Below is a small trained network, with its code and all its weights. Each question gives an input and a target symbol and asks what happens when units are switched off, that is, made to give their printed mean instead of their output.

import numpy as np


def w(rows, s, z=0):
    codes = np.array(rows[::2]) - 128.0
    scale = np.full(codes.shape[1], s)
    scale[-1] = z or s
    return codes * scale


def f(y):
    return np.maximum(y, 0)


def softmax(a):
    e = np.exp(a - a.max(-1, keepdims=True))
    return e / e.sum(-1, keepdims=True)


def log_softmax(a):
    a = a - a.max(-1, keepdims=True)
    return a - np.log(np.exp(a).sum(-1, keepdims=True))


def net(x, mask):
    ids = ['αβγδεζηθλμπτφψω'.index(c) for c in x.split()]
    T = len(ids)
    res = E[ids] + P[:T]
    u = 0
    for l in range(2):
        q, k, v = (res @ M[l].T for M in (Q, K, V))
        z = softmax(np.where(np.tri(T) > 0, q @ k.T / 2**0.5, -1e9)) @ v
        res = res + np.where(mask[u], z, O[l][:, -1]) @ O[l][:, :-1]
        u += 1
        y = f(res @ A[l][:, :-1].T + A[l][:, -1])
        res = res + np.where(mask[u : u + 16], y, B[l][:, -1]) @ B[l][:, :-1]
        u += 16
    return log_softmax(res[-1] @ U[:, :-1].T + U[:, -1])


Q, K, V, O, A, B = {}, {}, {}, {}, {}, {}
E = w([
[174,109,2,180],'α',
[158,234,100,17],'β',
[78,102,149,100],'γ',
[108,100,157,105],'δ',
[97,56,76,238],'ε',
[71,49,74,201],'ζ',
[81,81,198,120],'η',
[171,59,95,131],'θ',
[112,111,95,71],'λ',
[90,108,112,80],'μ',
[209,185,31,128],'π',
[120,99,124,83],'τ',
[87,96,168,110],'φ',
[192,106,28,204],'ψ',
[137,82,56,222],'ω',
],0.0093)
P = w([
[190,32,150,66],'0',
[93,146,109,145],'1',
[119,89,110,102],'2',
[96,85,82,79],'3',
[247,67,159,168],'4',
[136,118,119,163],'5',
[83,185,69,213],'6',
[153,139,170,156],'7',
[143,115,136,166],'8',
[254,101,192,230],'9',
],0.0063)
Q[0] = w([
[3,212,145,67],'0.h1',
[98,81,50,247],'0.h1',
],0.024)
K[0] = w([
[193,53,135,94],'0.h1',
[2,139,20,97],'0.h1',
],0.03)
V[0] = w([
[160,124,154,154],'0.h1',
[232,136,254,171],'0.h1',
],0.0075)
O[0] = w([
[115,127,98,143,99],'0.h1',
[49,100,2,122,4],'0.h1',
],0.0055,0.0034)
A[0] = w([
[172,121,156,119,54],'0.n1',
[121,193,211,3,157],'0.n2',
[153,90,87,192,108],'0.n3',
[206,174,78,50,108],'0.n4',
[103,147,91,192,21],'0.n5',
[143,106,147,62,251],'0.n6',
[118,141,124,189,118],'0.n7',
[65,49,185,186,80],'0.n8',
[177,128,130,138,208],'0.n9',
[143,166,122,157,149],'0.n10',
[116,180,174,117,215],'0.n11',
[135,145,101,154,197],'0.n12',
[65,143,173,187,152],'0.n13',
[126,197,102,132,20],'0.n14',
[166,161,100,82,50],'0.n15',
[149,86,121,93,60],'0.n16',
],0.011,0.0027)
B[0] = w([
[152,135,151,172,155],'0.n1',
[242,158,162,5,208],'0.n2',
[81,167,86,68,193],'0.n3',
[185,177,72,190,194],'0.n4',
[175,151,172,170,140],'0.n5',
[80,45,171,183,253],'0.n6',
[116,142,79,100,159],'0.n7',
[149,185,8,135,185],'0.n8',
[76,87,112,142,219],'0.n9',
[130,155,100,95,156],'0.n10',
[134,101,161,164,167],'0.n11',
[108,84,152,113,171],'0.n12',
[105,91,202,100,162],'0.n13',
[125,120,173,178,133],'0.n14',
[159,150,58,122,143],'0.n15',
[79,108,92,122,155],'0.n16',
],0.021,0.004)
Q[1] = w([
[78,107,124,83],'1.h1',
[153,144,186,249],'1.h1',
],0.021)
K[1] = w([
[114,59,121,94],'1.h1',
[76,251,222,158],'1.h1',
],0.016)
V[1] = w([
[119,44,230,238],'1.h1',
[10,136,216,52],'1.h1',
],0.013)
O[1] = w([
[209,44,77,255,130],'1.h1',
[165,73,27,21,11],'1.h1',
],0.0096,0.011)
A[1] = w([
[98,94,94,164,61],'1.n1',
[61,146,127,97,126],'1.n2',
[67,94,156,68,11],'1.n3',
[190,143,172,169,117],'1.n4',
[177,91,160,102,159],'1.n5',
[65,160,89,90,168],'1.n6',
[130,134,12,38,149],'1.n7',
[25,3,173,126,115],'1.n8',
[124,193,80,208,52],'1.n9',
[167,53,206,97,135],'1.n10',
[8,85,72,159,68],'1.n11',
[108,215,23,131,159],'1.n12',
[176,121,54,72,108],'1.n13',
[116,162,108,95,165],'1.n14',
[142,141,141,60,2],'1.n15',
[158,230,101,94,72],'1.n16',
],0.011,0.0081)
B[1] = w([
[69,174,83,90,190],'1.n1',
[187,86,122,139,234],'1.n2',
[104,164,129,5,181],'1.n3',
[51,141,148,139,241],'1.n4',
[180,181,153,164,215],'1.n5',
[137,156,138,218,211],'1.n6',
[145,19,203,92,186],'1.n7',
[55,45,74,124,251],'1.n8',
[225,99,81,86,220],'1.n9',
[186,213,191,121,255],'1.n10',
[141,206,88,40,184],'1.n11',
[58,185,195,181,203],'1.n12',
[145,107,54,191,175],'1.n13',
[82,110,136,136,178],'1.n14',
[210,144,126,181,154],'1.n15',
[148,83,56,47,204],'1.n16',
],0.024,0.0099)
U = w([
[108,158,51,240,187],'α',
[152,147,102,53,94],'β',
[68,79,130,176,103],'γ',
[129,67,89,127,109],'δ',
[167,186,167,71,27],'ε',
[91,196,147,84,56],'ζ',
[152,189,180,177,207],'η',
[68,126,65,97,129],'θ',
[113,225,54,105,93],'λ',
[185,60,125,172,126],'μ',
[254,161,93,138,2],'π',
[156,97,34,132,119],'τ',
[93,112,117,107,143],'φ',
[65,148,142,91,82],'ψ',
[149,82,157,91,209],'ω',
],0.0065,0.0061)

Each question gives the input, a string of symbols that net reads in full, and the target symbol t.
The units are the heads (2 rows each of Q, K, V and O) and the neurons (one row each of A and B). Each row of codes is followed by its name. A weight is (code - 128) times the scale printed after its matrix; where a second scale follows, it is the last column's (O, A, B and U).
mask holds one flag per unit, layer by layer, with each layer's heads first. A switched-off unit (its flag False) gives its mean, the last column of its rows in O or B, instead of its output. The means were averaged over made-up inputs and are rounded, as every weight is.
A unit's drop is (log p(t) with every unit on - log p(t) with that unit switched off) / (log p(t) with every unit on - log p(t) with every unit switched off).
The circuit of an input: a set's keep is (log p(t) with only the set's units on - log p(t) with every unit switched off) / (log p(t) with every unit on - log p(t) with every unit switched off). Starting from the 12 units with the biggest drops (on a tie, the unit counted first), units are removed one at a time, each time the one whose removal leaves the highest keep (on an exact tie, the one counted first), for as long as the keep stays at least 0.8.
units of the circuit, in order: the units of the circuit, biggest drop first
most important unit: the unit with the biggest drop
k most important neurons: the k neurons with the biggest drops, biggest first
k most important neurons of layer l: the k neurons of layer l with the biggest drops, biggest first
input λ δ γ γ λ ζ λ τ ε, target λ: units of the circuit, in order => (1.n11 0.n2)
input τ τ λ τ, target α: most important neuron of layer 0 => (0.n6)
input τ τ τ λ π τ ω, target τ: units of the circuit, in order => (1.h1 0.n6 0.n3)
input ε β γ λ δ ω γ ω π, target π: 4 most important neurons of layer 1 => (1.n16 1.n9 1.n2 1.n6)
input ε λ π δ, target β: 2 most important neurons of layer 1 => (1.n3 1.n16)
input β δ τ, target ψ: 2 most important neurons => (0.n6 0.n2)
input τ λ λ λ η λ, target η: 2 most important neurons of layer 1 => (1.n10 1.n16)
input τ λ λ π π τ π μ τ τ, target γ: 2 most important neurons => (1.n8 0.n2)
input π γ τ τ ζ ε, target π: 2 most important neurons => (1.n9 0.n6)
input γ ζ η, target μ: units of the circuit, in order => (1.h1 0.n4 1.n7 0.n6)
input ω ω θ τ γ δ λ β, target β: units of the circuit, in order => (1.n16 0.n2)
input δ λ λ λ γ, target η: 3 most important neurons => (0.n2 1.n10 0.n3)
input γ τ τ, target μ: units of the circuit, in order => (1.h1 0.n6 1.n7)
input λ ω λ λ λ τ μ τ λ λ, target π: 3 most important neurons of layer 0 => (0.n4 0.n3 0.n13)
input β λ ε λ, target ψ: most important unit => 0.n6
input λ λ λ θ, target θ: 2 most important neurons => (1.n8 0.n2)
input τ γ λ γ λ ζ φ ω, target τ: 3 most important neurons of layer 0 => (0.n6 0.n8 0.n3)
input ζ β ε, target ζ: units of the circuit, in order => (0.n8 0.n3 1.h1)
input λ τ λ β τ λ τ τ ω, target λ: 3 most important neurons of layer 0 => (0.n4 0.n2 0.n3)
input λ δ λ τ ε γ ω ω λ λ, target ω: 2 most important neurons => (0.n5 0.n3)
input λ ω τ δ τ, target ω: most important neuron => (1.n8)
input ε ε ω τ λ φ γ ω λ λ, target μ: 2 most important neurons of layer 1 => (1.n7 1.n11)
input λ λ ζ λ ζ, target λ: 3 most important neurons of layer 0 => (0.n4 0.n2 0.n8)
